Below are the code and all the weights of a small trained network. Each question names an input and a class and asks about switching units off, where a switched-off unit gives its printed mean instead of its output.

import numpy as np


def w(rows, s, z=0):
    codes = np.array(rows[::2]) - 128.0
    scale = np.full(codes.shape[1], s)
    scale[-1] = z or s
    return codes * scale


def f(y):
    return y / 2 * (1 + np.tanh(0.7978845608 * (y + 0.044715 * y**3)))


def log_softmax(a):
    a = a - a.max(-1, keepdims=True)
    return a - np.log(np.exp(a).sum(-1, keepdims=True))


def net(x, mask):
    res = np.array(x, float).reshape(1, 5) / 4 @ E
    y = f(res @ A[0][:, :-1].T + A[0][:, -1])
    res = res + np.where(mask, y, B[0][:, -1]) @ B[0][:, :-1]
    return log_softmax(res[-1] @ U[:, :-1].T + U[:, -1])


A, B = {}, {}
E = w([
[128,127,131,130,129],'x0',
[117,181,106,137,254],'x1',
[187,194,202,92,114],'x2',
[127,128,129,127,129],'x3',
[63,194,148,186,91],'x4',
],0.016)
A[0] = w([
[158,184,169,145,138,17],'N1',
[115,55,69,146,117,78],'N2',
[143,92,118,107,157,167],'N3',
[116,150,94,124,123,125],'N4',
[94,86,141,129,60,169],'N5',
[84,150,111,178,143,95],'N6',
[133,133,119,129,125,127],'N7',
[99,56,80,152,126,195],'N8',
[250,87,180,80,75,148],'N9',
[163,175,92,121,183,167],'N10',
[166,211,175,119,132,24],'N11',
[154,116,136,115,115,90],'N12',
[96,141,96,205,162,107],'N13',
[76,163,92,129,118,150],'N14',
[136,119,141,147,133,126],'N15',
[144,168,112,91,214,113],'N16',
[107,42,81,152,124,99],'N17',
[155,173,121,107,215,12],'N18',
[155,206,172,102,129,168],'N19',
[98,128,111,112,92,65],'N20',
[97,140,103,161,143,99],'N21',
[32,157,97,190,178,116],'N22',
[188,105,166,55,91,136],'N23',
[156,180,165,115,132,119],'N24',
[130,153,89,101,111,130],'N25',
[141,104,162,124,127,113],'N26',
[142,126,131,146,132,115],'N27',
[176,58,71,74,198,36],'N28',
[174,146,126,116,159,40],'N29',
[91,197,146,188,71,124],'N30',
[140,69,109,71,171,174],'N31',
[68,185,177,154,75,10],'N32',
[122,115,150,135,137,126],'N33',
[82,84,135,148,31,43],'N34',
],0.014)
B[0] = w([
[63,109,191,157,177,145],'N1',
[193,82,85,172,61,183],'N2',
[154,124,101,175,110,181],'N3',
[100,108,113,120,136,134],'N4',
[166,86,126,182,76,208],'N5',
[112,160,112,97,191,161],'N6',
[133,120,123,138,147,128],'N7',
[101,139,197,177,139,223],'N8',
[114,179,29,70,156,253],'N9',
[92,122,178,148,154,203],'N10',
[49,83,247,208,162,167],'N11',
[121,131,96,107,145,136],'N12',
[82,168,114,67,220,177],'N13',
[106,154,134,93,166,167],'N14',
[122,136,122,134,131,127],'N15',
[117,68,176,196,64,204],'N16',
[181,95,110,183,20,194],'N17',
[250,76,51,183,10,172],'N18',
[188,109,86,147,67,214],'N19',
[113,122,134,139,143,135],'N20',
[100,142,116,90,175,151],'N21',
[78,182,120,55,216,210],'N22',
[134,184,32,62,158,213],'N23',
[135,115,123,163,105,175],'N24',
[122,113,117,138,139,129],'N25',
[130,155,116,111,122,138],'N26',
[135,138,127,138,143,124],'N27',
[9,127,240,184,170,197],'N28',
[166,114,66,134,105,142],'N29',
[128,89,198,184,110,200],'N30',
[183,101,131,182,48,214],'N31',
[238,26,37,189,1,163],'N32',
[127,117,134,114,120,127],'N33',
[52,120,248,168,164,191],'N34',
],0.0094,0.019)
U = w([
[205,101,87,159,69,190],'0',
[92,111,224,161,136,216],'1',
[120,159,67,2,175,3],'2',
],0.015,0.00064)

Each question gives the input, the list of numbers given to net, and the class t.
The units are the neurons (one row each of A and B). Each row of codes is followed by its name. A weight is (code - 128) times the scale printed after its matrix; where a second scale follows, it is the last column's (A, B and U).
mask holds one flag per neuron, in row order. A switched-off neuron (its flag False) gives its mean, the last column of its row in B, instead of its output. The means were averaged over made-up inputs and are rounded, as every weight is.
A unit's drop is (log p(t) with every unit on - log p(t) with that unit switched off) / (log p(t) with every unit on - log p(t) with every unit switched off).
The circuit of an input: a set's keep is (log p(t) with only the set's units on - log p(t) with every unit switched off) / (log p(t) with every unit on - log p(t) with every unit switched off). Starting from the 12 units with the biggest drops (on a tie, the unit counted first), units are removed one at a time, each time the one whose removal leaves the highest keep (on an exact tie, the one counted first), for as long as the keep stays at least 0.8.
circuit, biggest first: the units of the circuit, biggest drop first
most important unit: the unit with the biggest drop
k most important neurons: the k neurons with the biggest drops, biggest first
drop when u is switched off: that unit's drop, to one decimal
input [-5,-8,-2,8,8], class 1: most important unit => N34
input [7,7,1,7,0], class 0: 2 most important neurons => [N18; N34]
input [5,-3,4,-5,8], class 0: 3 most important neurons => [N32; N28; N19]
input [8,6,2,-6,0], class 0: 3 most important neurons => [N18; N28; N34]
input [-7,-2,1,-8,-8], class 2: 2 most important neurons => [N9; N23]
input [-3,0,4,2,8], class 0: 2 most important neurons => [N32; N19]
input [-2,1,-5,-5,-7], class 1: 3 most important neurons => [N28; N8; N18]
input [1,8,5,-4,-2], class 0: 2 most important neurons => [N18; N19]
input [2,0,7,-3,6], class 0: 4 most important neurons => [N32; N19; N28; N34]
input [-1,1,0,2,-7], class 1: 3 most important neurons => [N28; N19; N32]
input [-1,-6,-5,4,1], class 1: 2 most important neurons => [N34; N8]
input [1,-5,5,-8,7], class 0: drop when N32 is switched off => 8.6
input [-4,-6,-1,1,7], class 1: drop when N34 is switched off => 7.0
input [-6,1,-3,4,8], class 2: drop when N29 is switched off => 0.0
input [2,-8,-4,2,4], class 1: circuit, biggest first => [N34]
